Below are the code and all the weights of a small trained network. Each question names an input and a target symbol and asks about switching units off, where a switched-off unit gives its printed mean instead of its output.

import numpy as np


def w(rows, s, z=0):
    codes = np.array(rows[::2]) - 128.0
    scale = np.full(codes.shape[1], s)
    scale[-1] = z or s
    return codes * scale


def f(y):
    return np.maximum(y, 0)


def softmax(a):
    e = np.exp(a - a.max(-1, keepdims=True))
    return e / e.sum(-1, keepdims=True)


def log_softmax(a):
    a = a - a.max(-1, keepdims=True)
    return a - np.log(np.exp(a).sum(-1, keepdims=True))


def net(x, mask):
    ids = ['ΠΣΦγηθψ'.index(c) for c in x.split()]
    T = len(ids)
    res = E[ids] + P[:T]
    u = 0
    for l in range(2):
        q, k, v = (res @ M[l].T for M in (Q, K, V))
        z = softmax(np.where(np.tri(T) > 0, q @ k.T / 4**0.5, -1e9)) @ v
        res = res + np.where(mask[u], z, O[l][:, -1]) @ O[l][:, :-1]
        u += 1
        y = f(res @ A[l][:, :-1].T + A[l][:, -1])
        res = res + np.where(mask[u : u + 8], y, B[l][:, -1]) @ B[l][:, :-1]
        u += 8
    return log_softmax(res[-1] @ U[:, :-1].T + U[:, -1])


Q, K, V, O, A, B = {}, {}, {}, {}, {}, {}
E = w([
[181,171,122,118],'Π',
[147,151,71,249],'Σ',
[25,39,26,69],'Φ',
[144,70,119,92],'γ',
[98,164,39,83],'η',
[128,165,231,210],'θ',
[37,169,205,170],'ψ',
],0.012)
P = w([
[154,152,158,96],'0',
[84,112,168,143],'1',
[181,105,172,231],'2',
[89,146,138,139],'3',
[148,126,238,181],'4',
[67,158,150,98],'5',
[158,132,254,159],'6',
[42,170,143,89],'7',
[169,135,247,133],'8',
],0.0091)
Q[0] = w([
[117,133,123,153],'L0H0',
[186,169,73,130],'L0H0',
[121,27,125,58],'L0H0',
[108,10,71,41],'L0H0',
],0.012)
K[0] = w([
[118,166,128,136],'L0H0',
[199,190,151,209],'L0H0',
[137,54,43,63],'L0H0',
[120,87,2,18],'L0H0',
],0.0092)
V[0] = w([
[167,2,144,29],'L0H0',
[77,130,175,194],'L0H0',
[188,110,208,152],'L0H0',
[150,186,119,91],'L0H0',
],0.0088)
O[0] = w([
[168,204,132,254,24],'L0H0',
[36,160,197,170,255],'L0H0',
[208,91,164,72,241],'L0H0',
[188,23,75,53,97],'L0H0',
],0.0094,0.0086)
A[0] = w([
[148,169,191,117,163],'L0N0',
[114,64,83,196,124],'L0N1',
[87,137,60,75,194],'L0N2',
[186,120,93,121,8],'L0N3',
[163,156,143,144,2],'L0N4',
[161,82,83,66,220],'L0N5',
[170,74,105,123,64],'L0N6',
[41,117,107,244,45],'L0N7',
],0.011,0.0078)
B[0] = w([
[146,8,37,137,254],'L0N0',
[100,148,245,71,135],'L0N1',
[56,70,149,204,149],'L0N2',
[99,254,190,208,129],'L0N3',
[71,26,222,127,128],'L0N4',
[72,252,145,254,146],'L0N5',
[165,251,172,186,129],'L0N6',
[183,29,108,149,148],'L0N7',
],0.0083,0.013)
Q[1] = w([
[185,173,178,115],'L1H0',
[171,107,147,31],'L1H0',
[89,62,1,152],'L1H0',
[102,231,33,88],'L1H0',
],0.0073)
K[1] = w([
[198,126,114,80],'L1H0',
[155,137,149,190],'L1H0',
[165,1,6,173],'L1H0',
[181,186,16,224],'L1H0',
],0.0065)
V[1] = w([
[17,178,255,109],'L1H0',
[243,154,219,229],'L1H0',
[142,96,185,80],'L1H0',
[88,100,143,157],'L1H0',
],0.0074)
O[1] = w([
[118,156,100,113,254],'L1H0',
[226,143,6,53,94],'L1H0',
[227,217,255,137,213],'L1H0',
[112,82,57,149,217],'L1H0',
],0.0081,0.0097)
A[1] = w([
[41,106,148,87,197],'L1N0',
[75,199,118,151,30],'L1N1',
[77,165,64,157,2],'L1N2',
[60,108,138,115,163],'L1N3',
[27,124,61,151,226],'L1N4',
[84,150,92,64,211],'L1N5',
[2,186,142,139,21],'L1N6',
[104,207,141,190,213],'L1N7',
],0.0092,0.0068)
B[1] = w([
[93,204,86,173,251],'L1N0',
[17,139,179,68,136],'L1N1',
[30,147,109,222,138],'L1N2',
[118,206,118,216,217],'L1N3',
[226,76,116,2,205],'L1N4',
[88,189,148,115,145],'L1N5',
[207,55,95,98,181],'L1N6',
[104,122,209,28,169],'L1N7',
],0.0081,0.012)
U = w([
[169,227,100,110,47],'Π',
[96,87,124,18,10],'Σ',
[137,78,96,127,2],'Φ',
[194,146,71,176,108],'γ',
[84,38,67,116,26],'η',
[254,68,229,10,237],'θ',
[42,226,197,185,230],'ψ',
],0.0067,0.006)

Each question gives the input, a string of symbols that net reads in full, and the target symbol t.
The units are the heads (4 rows each of Q, K, V and O) and the neurons (one row each of A and B). Each row of codes is followed by its name. A weight is (code - 128) times the scale printed after its matrix; where a second scale follows, it is the last column's (O, A, B and U).
mask holds one flag per unit, layer by layer, with each layer's heads first. A switched-off unit (its flag False) gives its mean, the last column of its rows in O or B, instead of its output. The means were averaged over made-up inputs and are rounded, as every weight is.
A unit's drop is (log p(t) with every unit on - log p(t) with that unit switched off) / (log p(t) with every unit on - log p(t) with every unit switched off).
The circuit of an input: a set's keep is (log p(t) with only the set's units on - log p(t) with every unit switched off) / (log p(t) with every unit on - log p(t) with every unit switched off). Starting from the 12 units with the biggest drops (on a tie, the unit counted first), units are removed one at a time, each time the one whose removal leaves the highest keep (on an exact tie, the one counted first), for as long as the keep stays at least 0.8.
units of the circuit, in order: the units of the circuit, biggest drop first
unit that matters most: the unit with the biggest drop
k most important neurons of layer l: the k neurons of layer l with the biggest drops, biggest first
drop of u: that unit's drop, to one decimal
input Σ ψ γ η θ η, target Σ: unit that matters most -> L1N4
input θ ψ γ, target ψ: units of the circuit, in order -> [L1N4, L0N0]
input γ η ψ ψ Φ, target ψ: 2 most important neurons of layer 1 -> [L1N3, L1N0]
input θ Π η, target θ: 2 most important neurons of layer 0 -> [L0N0, L0N5]
input θ Σ ψ θ Σ θ γ ψ γ, target ψ: units of the circuit, in order -> [L1N4, L0N5]
input Π θ θ Π, target ψ: units of the circuit, in order -> [L1N6, L1N4]
input ψ θ Π, target ψ: 2 most important neurons of layer 1 -> [L1N4, L1N6]
input θ γ θ, target θ: units of the circuit, in order -> [L1H0, L0H0]
input θ Σ Σ, target θ: units of the circuit, in order -> [L1N0, L1N3]
input ψ η Σ, target ψ: 2 most important neurons of layer 0 -> [L0N0, L0N1]
input θ θ Π θ ψ Π Φ, target ψ: 2 most important neurons of layer 1 -> [L1N6, L1N4]
input θ θ η, target θ: 3 most important neurons of layer 0 -> [L0N5, L0N0, L0N2]
input γ Π γ, target γ: 2 most important neurons of layer 0 -> [L0N5, L0N6]
input Φ θ θ θ θ Π Σ, target θ: units of the circuit, in order -> [L1N0]
input θ Π Φ, target θ: 3 most important neurons of layer 0 -> [L0N0, L0N1, L0N5]
input θ θ θ η, target Σ: drop of L1N2 -> 0.3
input γ γ θ, target θ: drop of L0N4 -> 0.0
input Φ Π γ, target γ: drop of L0N7 -> 0.7
